Below are the code and all the weights of a small trained network. Each question names an input and a class and asks about switching units off, where a switched-off unit gives its printed mean instead of its output.

import numpy as np


def w(rows, s, z=0):
    codes = np.array(rows[::2]) - 128.0
    scale = np.full(codes.shape[1], s)
    scale[-1] = z or s
    return codes * scale


def norm(h):
    return h / np.sqrt((h * h).mean(-1, keepdims=True) + 1e-5)


def f(y):
    return y / 2 * (1 + np.tanh(0.7978845608 * (y + 0.044715 * y**3)))


def log_softmax(a):
    a = a - a.max(-1, keepdims=True)
    return a - np.log(np.exp(a).sum(-1, keepdims=True))


def net(x, mask):
    res = np.array(x, float).reshape(1, 3) / 4 @ E
    u = 0
    for l in range(3):
        y = f(norm(res) @ A[l][:, :-1].T + A[l][:, -1])
        res = res + np.where(mask[u : u + 3], y, B[l][:, -1]) @ B[l][:, :-1]
        u += 3
    return log_softmax(norm(res)[-1] @ U[:, :-1].T + U[:, -1])


A, B = {}, {}
E = w([
[141,118,176,117,183,146,191],'x0',
[82,154,118,95,254,52,161],'x1',
[171,26,137,205,209,133,113],'x2',
],0.0071)
A[0] = w([
[105,119,210,72,111,124,166,254],'L0N0',
[108,124,255,170,32,189,94,143],'L0N1',
[38,100,26,154,75,66,48,108],'L0N2',
],0.0075,0.002)
B[0] = w([
[179,46,165,1,95,150,72,196],'L0N0',
[53,83,186,180,166,91,103,255],'L0N1',
[150,61,196,34,225,170,154,222],'L0N2',
],0.0086,0.0047)
A[1] = w([
[246,78,36,239,172,119,93,254],'L1N0',
[97,214,84,116,188,40,196,171],'L1N1',
[206,147,53,253,209,159,117,124],'L1N2',
],0.0063,0.00077)
B[1] = w([
[81,198,188,1,62,102,115,254],'L1N0',
[67,56,110,216,188,58,42,195],'L1N1',
[160,146,148,72,59,69,102,214],'L1N2',
],0.0095,0.0038)
A[2] = w([
[94,112,67,167,169,46,142,255],'L2N0',
[152,45,161,107,172,173,170,155],'L2N1',
[120,153,43,255,93,128,165,60],'L2N2',
],0.008,0.0027)
B[2] = w([
[130,96,189,186,11,196,129,215],'L2N0',
[129,112,79,134,193,231,106,255],'L2N1',
[227,192,162,87,214,190,200,114],'L2N2',
],0.011,0.0042)
U = w([
[67,51,186,254,89,132,69,159],'0',
[129,149,175,53,98,93,84,211],'1',
[165,80,139,118,187,230,116,169],'2',
[160,89,92,125,151,151,66,161],'3',
[171,217,48,152,129,104,205,2],'4',
[144,192,29,217,109,110,112,12],'5',
[185,180,54,196,99,136,180,9],'6',
[213,133,84,223,78,157,202,20],'7',
],0.011,0.0042)

Each question gives the input, the list of numbers given to net, and the class t.
The units are the neurons (one row each of A and B). Each row of codes is followed by its name. A weight is (code - 128) times the scale printed after its matrix; where a second scale follows, it is the last column's (A, B and U).
mask holds one flag per neuron, layer by layer. A switched-off neuron (its flag False) gives its mean, the last column of its row in B, instead of its output. The means were averaged over made-up inputs and are rounded, as every weight is.
A unit's drop is (log p(t) with every unit on - log p(t) with that unit switched off) / (log p(t) with every unit on - log p(t) with every unit switched off).
The circuit of an input: a set's keep is (log p(t) with only the set's units on - log p(t) with every unit switched off) / (log p(t) with every unit on - log p(t) with every unit switched off). Starting from all 9 units, units are removed one at a time, each time the one whose removal leaves the highest keep (on an exact tie, the one counted first), for as long as the keep stays at least 0.8.
circuit, biggest first: the units of the circuit, biggest drop first
most important unit: the unit with the biggest drop
k most important neurons: the k neurons with the biggest drops, biggest first
top k neurons in layer l: the k neurons of layer l with the biggest drops, biggest first
drop when u is switched off: that unit's drop, to one decimal
input [-6,2,6], class 1: most important unit -> L1N0
input [-8,6,-3], class 2: circuit, biggest first -> L0N2, L1N0
input [7,5,-5], class 2: 2 most important neurons -> L0N0, L1N0
input [-7,-3,-5], class 2: 3 most important neurons -> L0N2, L1N0, L1N2
input [8,5,-5], class 2: circuit, biggest first -> L1N0, L1N2
input [-7,6,-4], class 2: 4 most important neurons -> L0N2, L1N0, L0N1, L1N2
input [6,-4,8], class 1: circuit, biggest first -> L1N0, L0N2, L1N2, L2N0
input [8,8,-1], class 0: circuit, biggest first -> L1N1, L2N0
input [-6,0,7], class 1: 2 most important neurons -> L1N0, L0N0
input [7,8,4], class 0: circuit, biggest first -> L0N2, L2N0
input [8,-4,-6], class 2: circuit, biggest first -> L1N0, L2N1
input [6,5,7], class 1: circuit, biggest first -> L1N0, L0N2, L1N2, L0N1
input [-2,2,-3], class 3: 4 most important neurons -> L0N2, L2N0, L1N0, L0N1
input [6,1,-5], class 2: most important unit -> L0N0
input [-2,-7,-5], class 0: 3 most important neurons -> L0N1, L1N0, L1N2
input [4,2,6], class 1: circuit, biggest first -> L0N2, L1N0, L0N1
input [-8,8,4], class 0: 3 most important neurons -> L0N0, L2N0, L1N1
input [-1,7,-6], class 0: 3 most important neurons -> L1N1, L2N0, L1N0
input [-8,-6,1], class 2: top 2 neurons in layer 1 -> L1N1, L1N2
input [-8,-4,6], class 2: circuit, biggest first -> L0N2
input [-7,2,-3], class 2: circuit, biggest first -> L0N2, L1N0
input [3,0,8], class 1: 2 most important neurons -> L1N0, L0N2
input [3,7,-1], class 0: drop when L1N1 is switched off -> 0.1
input [-2,6,-3], class 0: drop when L2N0 is switched off -> 0.1
input [0,5,-1], class 0: drop when L2N0 is switched off -> 0.1
